[[69.4 16.8]
 [ 3.0 27.6]]
|
[69.4 27.6]

[[-48.2  12.8   9.2 -37.1 -18.6]
 [  4.9  14.5  20.2  44.0  71.8]
 [-33.1  12.8   6.3 -29.0  22.3]]
|
[-48.2  14.5   6.3]

[[ -1.6  11.7 -14.1  13.7]
 [ 11.0 -20.7  -6.1   0.7]
 [ 38.7 -67.0 -25.8   8.8]]
|
[ -1.6 -20.7 -25.8]

[[ 58.0 -61.2]
 [-35.5  27.6]]
|
[58.0 27.6]

[[31.4 18.7 64.1]
 [64.9 10.8 19.4]
 [24.3 13.2 58.9]
 [18.3 12.3 31.5]
 [19.8 12.2 23.6]]
|
[31.4 10.8 58.9]

[[-73.3 -61.7]
 [ 62.8  66.9]]
|
[-73.3  66.9]

[[-61.2 -53.9  22.2  32.7]
 [  3.8 -19.8  33.6  32.0]
 [-31.6 -60.5  55.3  57.8]]
|
[-61.2 -19.8  55.3]
---
[[-35.4 -79.4]
 [ 11.1  55.4]
 [-38.6 -34.4]
 [-45.1 -44.0]
 [-20.4 -65.4]]
|
[[-20.4 -65.4]
 [-45.1 -44.0]
 [-38.6 -34.4]
 [ 11.1  55.4]
 [-35.4 -79.4]]

[[ 24.2 -50.8   7.4   1.8 -43.4   5.9  23.5   7.6 -52.7   5.6   2.8   3.1
   -7.9 -15.0   9.7  15.2]
 [ 46.4 -53.6 -12.9 -62.3   0.8  -2.5 -22.4  -7.9   0.6   6.6   1.3   4.6
   14.1   1.3 -56.8  14.2]]
|
[[ 46.4 -53.6 -12.9 -62.3   0.8  -2.5 -22.4  -7.9   0.6   6.6   1.3   4.6
   14.1   1.3 -56.8  14.2]
 [ 24.2 -50.8   7.4   1.8 -43.4   5.9  23.5   7.6 -52.7   5.6   2.8   3.1
   -7.9 -15.0   9.7  15.2]]

[[ -2.8 -34.5  43.4  50.2  53.9 -30.1 -40.9  41.4 -55.1]
 [  5.4  23.1 -32.8 -35.7 -65.1  39.9  45.1 -25.8  44.7]]
|
[[  5.4  23.1 -32.8 -35.7 -65.1  39.9  45.1 -25.8  44.7]
 [ -2.8 -34.5  43.4  50.2  53.9 -30.1 -40.9  41.4 -55.1]]

[[-31.2  30.5  32.1  -4.3  39.4  31.0  36.9]
 [-18.9  17.6  19.8  -8.6  28.4  18.1  25.6]
 [-42.5  38.1  40.3 -10.7  50.4  38.6  47.3]
 [ 19.2 -26.5 -21.2 -32.2  -4.8 -25.9  -8.8]
 [-18.0  37.7  33.8  42.5  23.3  38.1  23.9]
 [-41.5  32.7  36.3 -21.3  50.3  33.3  46.5]
 [ -9.9  46.1  37.7  80.8  12.6  46.3  15.9]]
|
[[ -9.9  46.1  37.7  80.8  12.6  46.3  15.9]
 [-41.5  32.7  36.3 -21.3  50.3  33.3  46.5]
 [-18.0  37.7  33.8  42.5  23.3  38.1  23.9]
 [ 19.2 -26.5 -21.2 -32.2  -4.8 -25.9  -8.8]
 [-42.5  38.1  40.3 -10.7  50.4  38.6  47.3]
 [-18.9  17.6  19.8  -8.6  28.4  18.1  25.6]
 [-31.2  30.5  32.1  -4.3  39.4  31.0  36.9]]

[[-28.5 -11.7 -30.3 -23.6  24.9 -30.1]
 [-30.9 -31.1 -16.6 -54.4  13.8 -53.3]
 [ 59.8 -10.5  52.8  27.2 -51.6  18.4]
 [ 16.6  28.3   1.1  52.9  19.1  55.4]
 [-32.0 -32.3  -9.1 -63.0 -11.8 -58.7]
 [ 10.2  42.1 -45.0  18.2  58.5  19.4]
 [ 19.0  39.3 -40.2  22.0  52.5  23.4]
 [  0.3   0.2  -3.7  -0.4  -2.5  -2.6]
 [  0.2 -56.8  34.8 -36.8 -52.1 -34.7]
 [ 16.0  29.0  -2.5  55.4  17.6  56.4]]
|
[[ 16.0  29.0  -2.5  55.4  17.6  56.4]
 [  0.2 -56.8  34.8 -36.8 -52.1 -34.7]
 [  0.3   0.2  -3.7  -0.4  -2.5  -2.6]
 [ 19.0  39.3 -40.2  22.0  52.5  23.4]
 [ 10.2  42.1 -45.0  18.2  58.5  19.4]
 [-32.0 -32.3  -9.1 -63.0 -11.8 -58.7]
 [ 16.6  28.3   1.1  52.9  19.1  55.4]
 [ 59.8 -10.5  52.8  27.2 -51.6  18.4]
 [-30.9 -31.1 -16.6 -54.4  13.8 -53.3]
 [-28.5 -11.7 -30.3 -23.6  24.9 -30.1]]

[[  9.9  27.9  17.9   7.2   0.6 -24.1 -10.8  13.0  72.3 -13.2  29.7  15.0
   15.8]
 [ -1.1  26.4  18.6  28.9  -7.1 -30.5 -19.1   3.3  60.7 -22.3  13.0   2.4
   -1.2]
 [ 28.1  16.7 -10.8  34.7  10.5 -33.1   7.9 -24.8  44.5   2.8  29.5   7.0
    5.8]
 [ -5.4  32.7  21.0  -7.5 -10.9 -13.3   4.2  -2.2  56.8   6.7  16.5   9.9
   30.4]]
|
[[ -5.4  32.7  21.0  -7.5 -10.9 -13.3   4.2  -2.2  56.8   6.7  16.5   9.9
   30.4]
 [ 28.1  16.7 -10.8  34.7  10.5 -33.1   7.9 -24.8  44.5   2.8  29.5   7.0
    5.8]
 [ -1.1  26.4  18.6  28.9  -7.1 -30.5 -19.1   3.3  60.7 -22.3  13.0   2.4
   -1.2]
 [  9.9  27.9  17.9   7.2   0.6 -24.1 -10.8  13.0  72.3 -13.2  29.7  15.0
   15.8]]
